Here is a tiny trained network, its code and every weight. The questions are about switching its units off for an input and a target symbol, where a switched-off unit gives its printed mean instead of its output.

import numpy as np


def w(rows, s, z=0):
    codes = np.array(rows[::2]) - 128.0
    scale = np.full(codes.shape[1], s)
    scale[-1] = z or s
    return codes * scale


def f(y):
    return np.maximum(y, 0)


def softmax(a):
    e = np.exp(a - a.max(-1, keepdims=True))
    return e / e.sum(-1, keepdims=True)


def log_softmax(a):
    a = a - a.max(-1, keepdims=True)
    return a - np.log(np.exp(a).sum(-1, keepdims=True))


def net(x, mask):
    ids = ['ΔΘΛΞΦΩαβζημστψ'.index(c) for c in x.split()]
    T = len(ids)
    res = E[ids] + P[:T]
    u = 0
    for l in range(3):
        q, k, v = (res @ M[l].T for M in (Q, K, V))
        z = softmax(np.where(np.tri(T) > 0, q @ k.T / 3**0.5, -1e9)) @ v
        res = res + np.where(mask[u], z, O[l][:, -1]) @ O[l][:, :-1]
        u += 1
        y = f(res @ A[l][:, :-1].T + A[l][:, -1])
        res = res + np.where(mask[u : u + 8], y, B[l][:, -1]) @ B[l][:, :-1]
        u += 8
    return log_softmax(res[-1] @ U[:, :-1].T + U[:, -1])


Q, K, V, O, A, B = {}, {}, {}, {}, {}, {}
E = w([
[120,175,125,127,159,184,125,116,116],'Δ',
[64,83,131,237,109,106,155,131,67],'Θ',
[98,81,37,141,108,162,87,203,131],'Λ',
[64,182,80,129,129,191,103,150,116],'Ξ',
[129,235,26,88,169,82,164,115,219],'Φ',
[99,57,152,51,175,196,169,138,174],'Ω',
[91,121,168,46,121,82,78,73,220],'α',
[162,156,242,147,84,147,182,189,203],'β',
[178,161,91,136,254,138,93,128,125],'ζ',
[176,65,193,224,112,165,65,136,117],'η',
[205,56,46,184,103,55,144,101,165],'μ',
[69,90,134,182,158,43,116,101,150],'σ',
[231,187,189,207,55,122,39,120,202],'τ',
[177,112,103,54,36,157,74,128,67],'ψ',
],0.014)
P = w([
[68,206,221,189,168,81,223,191,138],'0',
[60,186,153,107,113,109,10,106,88],'1',
[70,184,154,116,102,139,39,59,107],'2',
[92,127,94,89,101,166,45,83,135],'3',
[144,98,126,87,78,147,47,114,127],'4',
[114,78,54,194,38,253,147,38,129],'5',
[182,42,108,115,40,167,87,142,143],'6',
[185,75,94,177,72,138,113,114,102],'7',
],0.0056)
Q[0] = w([
[179,164,114,164,23,219,43,57,61],'0.h0',
[147,172,18,102,115,223,190,204,93],'0.h0',
[140,141,79,47,43,126,3,118,150],'0.h0',
],0.006)
K[0] = w([
[191,34,135,113,16,193,159,143,134],'0.h0',
[53,72,75,159,82,240,113,61,217],'0.h0',
[255,21,205,15,55,140,152,39,163],'0.h0',
],0.0061)
V[0] = w([
[39,172,65,206,134,153,92,208,72],'0.h0',
[100,99,126,52,43,151,145,104,84],'0.h0',
[96,76,138,107,175,255,133,71,128],'0.h0',
],0.0057)
O[0] = w([
[145,166,139,71,189,66,170,236,95,255],'0.h0',
[149,114,177,88,3,99,92,68,72,165],'0.h0',
[158,96,143,145,115,77,12,189,91,101],'0.h0',
],0.0072,0.0026)
A[0] = w([
[138,49,115,213,78,5,112,199,109,205],'0.n0',
[225,238,65,128,167,96,163,106,148,199],'0.n1',
[242,117,203,129,121,81,104,156,229,242],'0.n2',
[136,138,126,222,212,162,38,156,171,114],'0.n3',
[139,60,214,147,162,223,253,209,112,190],'0.n4',
[30,68,136,89,103,52,95,82,98,214],'0.n5',
[207,198,196,59,154,222,109,104,107,252],'0.n6',
[153,185,148,98,226,54,149,121,211,101],'0.n7',
],0.0049,0.0021)
B[0] = w([
[120,123,173,103,109,179,200,73,152,255],'0.n0',
[74,150,62,112,139,168,154,82,187,207],'0.n1',
[112,126,33,212,93,192,177,110,107,216],'0.n2',
[172,85,178,217,110,171,141,67,166,198],'0.n3',
[127,3,206,183,160,77,121,184,94,206],'0.n4',
[105,164,158,169,86,184,158,104,64,233],'0.n5',
[114,67,31,144,121,85,166,141,77,239],'0.n6',
[111,160,69,244,134,75,187,57,141,189],'0.n7',
],0.0062,0.0037)
Q[1] = w([
[94,151,160,78,163,57,217,154,197],'1.h0',
[75,109,199,152,146,49,173,156,123],'1.h0',
[35,147,136,253,90,118,232,165,64],'1.h0',
],0.0058)
K[1] = w([
[55,167,108,107,222,48,172,217,130],'1.h0',
[91,111,210,116,236,120,227,239,94],'1.h0',
[112,106,174,234,183,127,253,71,196],'1.h0',
],0.0055)
V[1] = w([
[163,136,80,94,180,162,113,174,54],'1.h0',
[1,60,170,71,218,97,112,113,123],'1.h0',
[56,159,53,195,129,119,190,45,159],'1.h0',
],0.0055)
O[1] = w([
[152,152,86,184,189,182,200,127,1,74],'1.h0',
[28,44,191,120,165,91,129,193,108,71],'1.h0',
[150,74,92,54,100,79,50,201,81,254],'1.h0',
],0.008,0.0083)
A[1] = w([
[167,152,33,46,67,216,117,159,233,69],'1.n0',
[115,21,181,247,196,151,249,80,117,211],'1.n1',
[109,90,195,205,171,193,202,128,187,86],'1.n2',
[72,80,143,149,221,153,38,184,146,255],'1.n3',
[201,75,191,176,115,217,117,124,50,98],'1.n4',
[192,62,73,153,253,154,146,61,85,138],'1.n5',
[118,88,60,166,170,222,171,244,32,181],'1.n6',
[27,50,101,167,171,110,217,122,163,193],'1.n7',
],0.0051,0.0028)
B[1] = w([
[96,164,164,71,180,155,88,35,110,254],'1.n0',
[248,158,184,135,80,193,128,122,227,190],'1.n1',
[216,136,98,125,89,147,139,115,175,153],'1.n2',
[155,88,173,180,123,152,150,241,167,206],'1.n3',
[100,166,158,160,138,144,32,131,157,176],'1.n4',
[142,75,53,165,40,130,150,123,121,145],'1.n5',
[204,171,82,76,117,140,82,254,84,200],'1.n6',
[172,165,193,110,142,104,171,174,173,192],'1.n7',
],0.0064,0.0081)
Q[2] = w([
[166,40,170,196,148,153,119,17,90],'2.h0',
[140,146,254,194,148,18,240,204,186],'2.h0',
[174,30,199,111,129,127,122,169,120],'2.h0',
],0.0048)
K[2] = w([
[159,127,225,155,33,215,97,124,134],'2.h0',
[112,186,250,150,252,50,100,223,158],'2.h0',
[203,2,199,164,120,135,97,180,178],'2.h0',
],0.0042)
V[2] = w([
[108,76,188,30,112,113,85,193,3],'2.h0',
[85,201,170,98,118,112,64,94,75],'2.h0',
[143,208,101,186,230,187,71,149,160],'2.h0',
],0.0053)
O[2] = w([
[131,165,175,226,141,242,187,179,43,3],'2.h0',
[146,234,195,254,67,36,190,175,108,75],'2.h0',
[190,116,227,146,220,28,10,30,102,216],'2.h0',
],0.0065,0.0021)
A[2] = w([
[195,37,204,108,135,167,64,165,132,100],'2.n0',
[176,132,201,253,129,120,116,170,218,120],'2.n1',
[167,78,144,114,57,150,53,60,194,151],'2.n2',
[213,220,122,165,109,175,75,94,150,75],'2.n3',
[193,92,227,224,99,107,131,111,61,5],'2.n4',
[60,166,141,88,114,187,66,124,126,135],'2.n5',
[55,54,101,83,215,188,191,211,194,90],'2.n6',
[115,68,160,208,38,253,114,195,101,139],'2.n7',
],0.0053,0.0032)
B[2] = w([
[129,156,132,235,130,123,120,1,80,228],'2.n0',
[35,113,96,158,73,148,114,67,91,179],'2.n1',
[74,192,104,71,159,136,165,232,138,253],'2.n2',
[37,56,132,132,168,58,177,114,8,218],'2.n3',
[91,36,73,151,173,126,66,135,238,158],'2.n4',
[133,62,77,156,170,150,172,63,177,168],'2.n5',
[160,90,159,48,109,110,195,148,14,200],'2.n6',
[109,186,173,109,205,68,166,122,176,236],'2.n7',
],0.0062,0.012)
U = w([
[132,151,115,157,141,161,116,121,144,140],'Δ',
[195,148,168,67,169,163,222,66,108,114],'Θ',
[179,153,134,141,145,162,137,76,130,119],'Λ',
[52,92,120,230,167,136,91,96,147,132],'Ξ',
[170,252,122,133,141,140,120,218,98,140],'Φ',
[103,160,124,119,153,203,132,108,134,112],'Ω',
[99,198,99,161,33,143,219,80,57,156],'α',
[121,96,27,93,84,214,184,133,156,160],'β',
[167,76,43,169,140,141,106,109,68,89],'ζ',
[139,203,127,87,207,76,162,70,161,101],'η',
[120,121,95,147,87,132,135,184,130,173],'μ',
[82,78,115,141,130,73,175,143,111,3],'σ',
[213,153,151,164,2,85,54,193,136,144],'τ',
[71,204,162,153,82,154,146,181,223,196],'ψ',
],0.0052,0.004)

Each question gives the input, a string of symbols that net reads in full, and the target symbol t.
The units are the heads (3 rows each of Q, K, V and O) and the neurons (one row each of A and B). Each row of codes is followed by its name. A weight is (code - 128) times the scale printed after its matrix; where a second scale follows, it is the last column's (O, A, B and U).
mask holds one flag per unit, layer by layer, with each layer's heads first. A switched-off unit (its flag False) gives its mean, the last column of its rows in O or B, instead of its output. The means were averaged over made-up inputs and are rounded, as every weight is.
A unit's drop is (log p(t) with every unit on - log p(t) with that unit switched off) / (log p(t) with every unit on - log p(t) with every unit switched off).
The circuit of an input: a set's keep is (log p(t) with only the set's units on - log p(t) with every unit switched off) / (log p(t) with every unit on - log p(t) with every unit switched off). Starting from the 12 units with the biggest drops (on a tie, the unit counted first), units are removed one at a time, each time the one whose removal leaves the highest keep (on an exact tie, the one counted first), for as long as the keep stays at least 0.8.
circuit, biggest first: the units of the circuit, biggest drop first
top k neurons: the k neurons with the biggest drops, biggest first
k most important neurons of layer l: the k neurons of layer l with the biggest drops, biggest first
input τ ψ Ξ Θ Λ σ Ξ Ω, target Θ: top 3 neurons	(2.n6, 0.n4, 2.n7)
input ψ μ σ Λ Ξ ψ β μ, target α: circuit, biggest first	(0.h0, 2.h0, 1.n3)
input σ Ξ α Φ τ Φ Ω β, target σ: circuit, biggest first	(1.h0, 0.h0, 0.n4)
input Θ η ψ Ξ ψ Ξ, target α: circuit, biggest first	(0.h0, 2.h0)
input α Φ Λ μ Ξ Ξ τ Ξ, target η: 2 most important neurons of layer 0	(0.n2, 0.n3)
input Ξ ζ Ξ Φ Θ, target Ξ: 2 most important neurons of layer 0	(0.n4, 0.n0)
input Ξ ψ α ζ τ, target η: circuit, biggest first	(1.h0, 0.n2, 1.n0, 2.h0)
input Δ ψ ζ, target α: most important neuron of layer 0	(0.n4)
input β Θ Ξ τ α α, target η: 2 most important neurons of layer 1	(1.n0, 1.n3)
input Φ η β, target Φ: top 4 neurons	(0.n4, 2.n7, 0.n1, 0.n7)
input Λ τ Θ σ ψ β η, target Ξ: top 2 neurons	(1.n4, 2.n3)
input τ ψ Θ ψ Θ α, target α: circuit, biggest first	(0.h0, 2.h0)
input Ξ Ξ τ Ξ Ξ β, target Ξ: 3 most important neurons of layer 2	(2.n4, 2.n1, 2.n0)
input Θ Ξ Ξ ψ Φ ψ Ξ Θ, target Θ: top 3 neurons	(0.n4, 2.n6, 0.n0)
input ψ β Ξ η Θ μ Θ Ξ, target β: top neuron	(2.n7)
input Φ τ Ω, target Θ: top 3 neurons	(2.n6, 2.n7, 0.n4)
input Λ Ω Λ, target Ξ: 3 most important neurons of layer 2	(2.n6, 2.n2, 2.n5)
input Ξ Θ η α τ μ Ω σ, target Ξ: top 4 neurons	(1.n6, 2.n4, 2.n1, 1.n7)
input Δ Λ Δ ψ Θ τ, target α: top 2 neurons	(2.n3, 2.n7)
input ψ Φ ψ Ξ μ Θ, target ψ: most important neuron of layer 0	(0.n0)
input Θ Θ ζ, target ζ: top 2 neurons	(1.n1, 2.n2)
input Ξ Θ Θ Λ β, target Ξ: 2 most important neurons of layer 1	(1.n6, 1.n1)
input ζ Ξ Θ Ξ ψ ψ Θ, target ζ: 3 most important neurons of layer 1	(1.n3, 1.n1, 1.n6)
input α Ω Ξ, target ψ: top 2 neurons	(2.n7, 2.n3)
input Ξ Ω Ξ, target Ξ: 3 most important neurons of layer 2	(2.n4, 2.n2, 2.n6)
input β Ξ ψ Θ η μ μ, target β: 2 most important neurons of layer 0	(0.n2, 0.n0)
